Here is a tiny trained network, its code and every weight. The questions are about switching its units off for an input and a class, where a switched-off unit gives its printed mean instead of its output.

import numpy as np


def w(rows, s, z=0):
    codes = np.array(rows[::2]) - 128.0
    scale = np.full(codes.shape[1], s)
    scale[-1] = z or s
    return codes * scale


def f(y):
    return y / 2 * (1 + np.tanh(0.7978845608 * (y + 0.044715 * y**3)))


def log_softmax(a):
    a = a - a.max(-1, keepdims=True)
    return a - np.log(np.exp(a).sum(-1, keepdims=True))


def net(x, mask):
    res = np.array(x, float).reshape(1, 4) / 4 @ E
    y = f(res @ A[0][:, :-1].T + A[0][:, -1])
    res = res + np.where(mask, y, B[0][:, -1]) @ B[0][:, :-1]
    return log_softmax(res[-1] @ U[:, :-1].T + U[:, -1])


A, B = {}, {}
E = w([
[84,41,202,253,147,197,128,127],'x0',
[105,98,155,140,209,79,195,157],'x1',
[223,112,57,139,195,113,83,131],'x2',
[161,66,173,194,87,103,117,225],'x3',
],0.013)
A[0] = w([
[23,150,135,90,145,171,171,86,190],'neuron 1',
[151,141,147,95,95,128,101,90,5],'neuron 2',
[160,139,73,73,110,107,120,93,101],'neuron 3',
[138,147,65,161,104,169,66,72,253],'neuron 4',
[190,45,153,142,209,157,118,124,199],'neuron 5',
[142,94,90,183,193,76,122,175,96],'neuron 6',
[139,134,116,172,202,138,166,86,122],'neuron 7',
[165,90,117,175,106,177,3,75,217],'neuron 8',
[247,168,165,57,152,88,145,113,61],'neuron 9',
[57,147,161,106,141,184,163,8,202],'neuron 10',
[126,155,106,153,184,157,186,107,171],'neuron 11',
[189,107,38,80,169,74,144,128,198],'neuron 12',
[176,174,97,83,163,79,124,120,138],'neuron 13',
[61,142,175,101,107,186,115,78,129],'neuron 14',
[42,109,188,117,111,102,151,78,158],'neuron 15',
[129,139,125,92,174,78,104,145,97],'neuron 16',
[106,71,149,162,51,102,175,169,124],'neuron 17',
[180,63,131,175,174,203,120,159,114],'neuron 18',
],0.013,0.0058)
B[0] = w([
[77,85,88,138,78,139,172,104,229],'neuron 1',
[126,141,173,176,183,202,99,195,152],'neuron 2',
[96,143,118,115,135,120,155,163,217],'neuron 3',
[205,149,124,109,176,223,137,148,218],'neuron 4',
[122,196,99,116,154,130,48,136,217],'neuron 5',
[195,118,124,132,143,174,54,135,191],'neuron 6',
[141,127,146,247,115,41,128,110,169],'neuron 7',
[189,137,80,157,132,179,163,59,231],'neuron 8',
[166,96,74,152,116,131,151,156,217],'neuron 9',
[101,125,82,120,79,105,196,122,242],'neuron 10',
[151,146,123,200,118,108,150,104,170],'neuron 11',
[221,91,59,112,138,133,147,108,249],'neuron 12',
[160,112,58,160,122,118,168,142,231],'neuron 13',
[91,157,135,147,77,156,128,26,209],'neuron 14',
[47,126,132,119,132,119,117,70,224],'neuron 15',
[159,132,150,167,114,105,181,136,173],'neuron 16',
[151,132,101,32,142,131,149,157,231],'neuron 17',
[97,158,95,100,125,190,87,142,220],'neuron 18',
],0.011,0.017)
U = w([
[141,119,216,79,131,2,108,248,78],'0',
[236,158,103,169,160,138,50,117,202],'1',
[166,107,182,222,174,3,143,123,101],'2',
[38,129,98,189,111,29,129,152,65],'3',
[171,129,120,98,185,196,95,252,37],'4',
[168,93,203,182,161,97,147,144,1],'5',
[222,86,74,128,126,96,241,123,182],'6',
[41,131,155,113,113,146,167,83,191],'7',
],0.0099,0.0041)

Each question gives the input, the list of numbers given to net, and the class t.
The units are the neurons (one row each of A and B). Each row of codes is followed by its name. A weight is (code - 128) times the scale printed after its matrix; where a second scale follows, it is the last column's (A, B and U).
mask holds one flag per neuron, in row order. A switched-off neuron (its flag False) gives its mean, the last column of its row in B, instead of its output. The means were averaged over made-up inputs and are rounded, as every weight is.
A unit's drop is (log p(t) with every unit on - log p(t) with that unit switched off) / (log p(t) with every unit on - log p(t) with every unit switched off).
most important unit: the unit with the biggest drop
k most important neurons: the k neurons with the biggest drops, biggest first
drop of u: that unit's drop, to one decimal
input [8,0,0,6], class 4: most important unit => neuron 17
input [-3,4,-4,-5], class 3: 2 most important neurons => neuron 4; neuron 8
input [4,-7,-2,-4], class 7: 3 most important neurons => neuron 12; neuron 14; neuron 13
input [7,-8,1,8], class 1: 4 most important neurons => neuron 8; neuron 3; neuron 5; neuron 2
input [-3,4,-2,6], class 0: 2 most important neurons => neuron 8; neuron 4
input [8,-8,2,8], class 1: 3 most important neurons => neuron 8; neuron 3; neuron 5
input [-7,-2,-5,8], class 0: 2 most important neurons => neuron 8; neuron 12
input [-3,-1,-3,1], class 3: 3 most important neurons => neuron 12; neuron 8; neuron 4
input [-1,8,-5,8], class 0: 2 most important neurons => neuron 4; neuron 8
input [1,7,-3,-2], class 3: drop of neuron 4 => 0.1
input [8,-7,2,3], class 1: drop of neuron 8 => 2.2
input [-3,-2,-1,8], class 0: drop of neuron 12 => 0.2
